Here is a tiny trained network, its code and every weight. The questions are about switching its units off for an input and a class, where a switched-off unit gives its printed mean instead of its output.

import numpy as np


def w(rows, s, z=0):
    codes = np.array(rows[::2]) - 128.0
    scale = np.full(codes.shape[1], s)
    scale[-1] = z or s
    return codes * scale


def f(y):
    return np.maximum(y, 0)


def log_softmax(a):
    a = a - a.max(-1, keepdims=True)
    return a - np.log(np.exp(a).sum(-1, keepdims=True))


def net(x, mask):
    res = np.array(x, float).reshape(1, 2) / 4 @ E
    y = f(res @ A[0][:, :-1].T + A[0][:, -1])
    res = res + np.where(mask, y, B[0][:, -1]) @ B[0][:, :-1]
    return log_softmax(res[-1] @ U[:, :-1].T + U[:, -1])


A, B = {}, {}
E = w([
[200,30,220,196,181],'x0',
[14,180,110,245,148],'x1',
],0.012)
A[0] = w([
[168,89,178,162,211,88],'N0',
[160,111,139,92,101,95],'N1',
[76,87,96,189,146,79],'N2',
[87,147,159,161,114,188],'N3',
[138,53,191,173,137,102],'N4',
[86,129,5,72,76,114],'N5',
[91,165,55,58,121,119],'N6',
[185,125,140,82,88,173],'N7',
[90,152,123,177,162,97],'N8',
[89,116,92,204,152,89],'N9',
[153,108,110,52,151,179],'N10',
[157,97,140,77,117,82],'N11',
[98,110,143,112,106,114],'N12',
[90,160,141,188,140,91],'N13',
[140,128,103,143,151,252],'N14',
[169,111,135,99,92,87],'N15',
[185,139,214,174,169,148],'N16',
[61,102,92,181,123,171],'N17',
[192,126,114,81,103,135],'N18',
[103,48,110,130,179,151],'N19',
],0.015,0.017)
B[0] = w([
[80,109,192,125,110,215],'N0',
[145,67,84,152,89,160],'N1',
[117,46,107,143,63,175],'N2',
[167,156,80,189,118,217],'N3',
[88,129,192,105,121,219],'N4',
[54,135,226,121,92,232],'N5',
[59,136,196,112,112,219],'N6',
[152,139,79,169,113,212],'N7',
[151,57,103,138,96,184],'N8',
[154,64,96,124,54,191],'N9',
[173,130,102,207,124,210],'N10',
[143,88,127,150,70,164],'N11',
[131,132,146,130,147,130],'N12',
[174,70,127,134,96,186],'N13',
[201,221,85,201,245,254],'N14',
[149,19,89,153,56,159],'N15',
[56,151,173,151,142,236],'N16',
[163,137,88,189,97,230],'N17',
[162,135,98,154,78,194],'N18',
[116,172,178,146,118,185],'N19',
],0.011,0.017)
U = w([
[173,64,64,175,38,116],'0',
[47,147,244,148,91,119],'1',
[190,249,79,183,194,254],'2',
[110,126,150,70,166,95],'3',
[112,122,130,84,152,95],'4',
[118,112,129,96,105,83],'5',
[143,162,104,103,175,101],'6',
[122,74,108,98,91,87],'7',
],0.013,0.0076)

Each question gives the input, the list of numbers given to net, and the class t.
The units are the neurons (one row each of A and B). Each row of codes is followed by its name. A weight is (code - 128) times the scale printed after its matrix; where a second scale follows, it is the last column's (A, B and U).
mask holds one flag per neuron, in row order. A switched-off neuron (its flag False) gives its mean, the last column of its row in B, instead of its output. The means were averaged over made-up inputs and are rounded, as every weight is.
A unit's drop is (log p(t) with every unit on - log p(t) with that unit switched off) / (log p(t) with every unit on - log p(t) with every unit switched off).
unit that matters most: the unit with the biggest drop
k most important neurons: the k neurons with the biggest drops, biggest first
drop when u is switched off: that unit's drop, to one decimal
input [3,-1], class 2: 2 most important neurons -> N5; N6
input [8,8], class 0: unit that matters most -> N9
input [-5,-4], class 1: 3 most important neurons -> N5; N6; N17
input [-7,7], class 0: 3 most important neurons -> N17; N9; N8
input [3,0], class 2: 2 most important neurons -> N5; N6
input [-4,2], class 1: 3 most important neurons -> N5; N6; N7
input [-8,-5], class 1: drop when N5 is switched off -> 1.1
input [-5,3], class 1: drop when N6 is switched off -> 0.5
input [3,2], class 2: drop when N5 is switched off -> 0.8
input [-2,-2], class 2: drop when N7 is switched off -> 0.0
